Below is a small trained network, with its code and all its weights. Each question gives an input and a target symbol and asks what happens when units are switched off, that is, made to give their printed mean instead of their output.

import numpy as np


def w(rows, s, z=0):
    codes = np.array(rows[::2]) - 128.0
    scale = np.full(codes.shape[1], s)
    scale[-1] = z or s
    return codes * scale


def norm(h):
    return h / np.sqrt((h * h).mean(-1, keepdims=True) + 1e-5)


def softmax(a):
    e = np.exp(a - a.max(-1, keepdims=True))
    return e / e.sum(-1, keepdims=True)


def log_softmax(a):
    a = a - a.max(-1, keepdims=True)
    return a - np.log(np.exp(a).sum(-1, keepdims=True))


def net(x, mask):
    ids = ['αβγδζηθλμπστφω'.index(c) for c in x.split()]
    T = len(ids)
    res = E[ids] + P[:T]
    u = 0
    for l in range(3):
        r = norm(res)
        for j in range(2):
            rows = slice(2 * j, 2 * j + 2)
            q, k, v = (r @ M[l][rows].T for M in (Q, K, V))
            z = softmax(np.where(np.tri(T) > 0, q @ k.T / 2**0.5, -1e9)) @ v
            o = O[l][rows]
            res = res + np.where(mask[u + j], z, o[:, -1]) @ o[:, :-1]
        u += 2
    return log_softmax(norm(res)[-1] @ U[:, :-1].T + U[:, -1])


Q, K, V, O = {}, {}, {}, {}
E = w([
[184,67,160,158,141,153,154,88],'α',
[67,111,102,130,119,84,160,108],'β',
[133,105,78,100,24,73,148,135],'γ',
[116,86,178,166,70,182,250,168],'δ',
[168,147,112,103,76,58,113,37],'ζ',
[163,168,172,158,124,102,78,135],'η',
[67,142,79,199,69,117,99,140],'θ',
[131,124,82,103,99,14,93,163],'λ',
[155,148,127,147,46,89,135,183],'μ',
[143,169,65,175,84,87,150,86],'π',
[120,75,139,140,112,123,134,187],'σ',
[110,71,168,133,178,141,141,127],'τ',
[121,80,240,118,54,142,151,66],'φ',
[176,73,101,202,156,106,203,148],'ω',
],0.013)
P = w([
[132,105,146,151,123,104,116,125],'0',
[90,117,193,242,92,2,160,171],'1',
[129,118,136,127,128,124,120,130],'2',
[110,137,182,202,120,35,152,162],'3',
[118,125,121,126,135,142,115,123],'4',
[112,150,188,163,144,29,171,143],'5',
[116,126,112,126,139,144,117,121],'6',
],0.029)
Q[0] = w([
[88,96,67,156,139,120,233,31],'L0H1',
[66,211,166,186,19,93,166,225],'L0H1',
[155,38,105,222,102,109,110,134],'L0H2',
[77,166,177,254,169,60,168,77],'L0H2',
],0.0094)
K[0] = w([
[112,147,97,128,142,137,249,43],'L0H1',
[97,135,111,177,23,135,127,200],'L0H1',
[156,181,58,83,173,218,130,136],'L0H2',
[80,206,154,148,163,198,124,49],'L0H2',
],0.013)
V[0] = w([
[28,107,186,42,201,94,29,168],'L0H1',
[237,175,171,146,91,194,1,229],'L0H1',
[130,162,47,221,108,186,118,238],'L0H2',
[5,201,233,227,86,83,232,67],'L0H2',
],0.0057)
O[0] = w([
[12,128,146,130,216,135,73,140,88],'L0H1',
[184,23,97,148,168,84,129,38,86],'L0H1',
[198,71,131,193,124,157,66,89,138],'L0H2',
[66,118,40,140,145,151,250,11,254],'L0H2',
],0.012,0.0064)
Q[1] = w([
[172,173,31,2,181,156,72,117],'L1H1',
[26,106,154,240,25,17,110,146],'L1H1',
[110,133,123,254,120,114,185,170],'L1H2',
[139,138,133,54,106,215,97,62],'L1H2',
],0.0098)
K[1] = w([
[111,164,141,170,117,59,137,148],'L1H1',
[176,159,22,28,165,254,46,155],'L1H1',
[153,160,95,149,60,222,127,132],'L1H2',
[126,102,212,150,161,99,152,104],'L1H2',
],0.012)
V[1] = w([
[97,33,162,71,29,252,104,173],'L1H1',
[89,152,64,70,103,1,84,145],'L1H1',
[213,85,144,124,217,166,118,148],'L1H2',
[120,90,229,197,125,63,203,81],'L1H2',
],0.008)
O[1] = w([
[60,94,90,156,1,143,128,162,109],'L1H1',
[182,115,74,74,126,124,187,122,128],'L1H1',
[116,134,85,152,172,131,157,141,40],'L1H2',
[167,177,147,36,61,106,110,95,254],'L1H2',
],0.015,0.0094)
Q[2] = w([
[148,136,199,66,131,125,152,156],'L2H1',
[110,189,144,156,127,75,157,149],'L2H1',
[129,170,141,166,102,8,162,130],'L2H2',
[106,159,91,156,112,119,125,135],'L2H2',
],0.017)
K[2] = w([
[152,170,162,11,154,136,151,92],'L2H1',
[111,194,184,122,96,181,193,140],'L2H1',
[152,127,97,95,141,251,97,132],'L2H2',
[98,165,83,143,96,168,128,155],'L2H2',
],0.015)
V[2] = w([
[142,173,144,162,139,42,169,216],'L2H1',
[112,218,149,160,105,157,151,178],'L2H1',
[78,96,57,123,183,158,47,137],'L2H2',
[173,12,200,148,141,103,116,178],'L2H2',
],0.011)
O[2] = w([
[153,89,228,124,129,120,178,148,116],'L2H1',
[164,205,141,118,174,155,136,23,122],'L2H1',
[175,165,150,90,7,28,177,77,8],'L2H2',
[37,123,212,87,149,124,156,66,79],'L2H2',
],0.012,0.014)
U = w([
[70,119,201,135,95,103,28,217,124],'α',
[247,154,71,189,107,137,155,130,53],'β',
[100,69,108,154,90,210,209,136,120],'γ',
[70,147,81,218,113,117,40,86,49],'δ',
[148,129,103,101,173,64,141,244,143],'ζ',
[187,162,249,94,131,140,82,116,237],'η',
[210,41,186,198,69,95,66,91,157],'θ',
[178,145,87,47,126,107,184,60,139],'λ',
[104,90,116,137,230,50,121,13,118],'μ',
[167,124,163,222,215,142,114,189,2],'π',
[54,133,176,74,58,151,103,27,223],'σ',
[166,149,131,89,8,93,94,184,150],'τ',
[55,232,60,113,122,111,156,179,81],'φ',
[27,155,168,119,231,127,130,120,189],'ω',
],0.016,0.0043)

Each question gives the input, a string of symbols that net reads in full, and the target symbol t.
The units are the heads (2 rows each of Q, K, V and O). Each row of codes is followed by its name. A weight is (code - 128) times the scale printed after its matrix; where a second scale follows, it is the last column's (O and U).
mask holds one flag per head, layer by layer. A switched-off head (its flag False) gives its mean, the last column of its rows in O, instead of its output. The means were averaged over made-up inputs and are rounded, as every weight is.
A unit's drop is (log p(t) with every unit on - log p(t) with that unit switched off) / (log p(t) with every unit on - log p(t) with every unit switched off).
The circuit of an input: a set's keep is (log p(t) with only the set's units on - log p(t) with every unit switched off) / (log p(t) with every unit on - log p(t) with every unit switched off). Starting from all 6 units, units are removed one at a time, each time the one whose removal leaves the highest keep (on an exact tie, the one counted first), for as long as the keep stays at least 0.8.
circuit, biggest first: the units of the circuit, biggest drop first
most important unit: the unit with the biggest drop
which heads matter: for each layer, one digit per head in row order, 1 if its drop is at least 0.15 and else 0, layers parted by /
input π π η γ, target η: most important unit : L1H1
input σ α τ α δ μ, target δ: circuit, biggest first : [L1H1, L2H1]
input α α τ β μ θ σ, target α: circuit, biggest first : [L0H2, L1H1]
input θ σ θ γ, target θ: which heads matter : 01 / 00 / 00
input ω θ φ δ α π, target α: which heads matter : 01 / 10 / 00
input θ θ γ α μ β, target μ: which heads matter : 10 / 00 / 00
input θ γ ζ σ φ δ, target φ: circuit, biggest first : [L0H2, L2H2]
input μ π θ β γ ω, target γ: circuit, biggest first : [L1H1, L0H2]
input β σ η π θ π β, target φ: which heads matter : 10 / 10 / 01
input ζ β μ σ, target μ: circuit, biggest first : [L0H1, L0H2]
input θ ζ ω ζ, target ω: circuit, biggest first : [L2H2, L1H1]
input φ φ η λ, target η: circuit, biggest first : [L1H1, L1H2]
input μ π μ π μ θ λ, target ζ: circuit, biggest first : [L2H1, L1H1, L0H1]
input α α α η, target α: most important unit : L0H2
input φ β α ω, target α: which heads matter : 01 / 00 / 00
input π μ η β σ φ, target σ: which heads matter : 01 / 00 / 00
input η η ω σ η β, target η: which heads matter : 11 / 10 / 11
input φ η θ θ λ σ γ, target τ: circuit, biggest first : [L0H2, L1H1]
input θ π μ μ, target μ: which heads matter : 11 / 00 / 01
input π σ ζ γ ω, target π: circuit, biggest first : [L0H2, L1H2]
input σ σ β φ, target β: most important unit : L2H2
input δ η β μ τ β η, target μ: which heads matter : 10 / 10 / 00
input π θ η μ θ π, target θ: which heads matter : 01 / 00 / 01
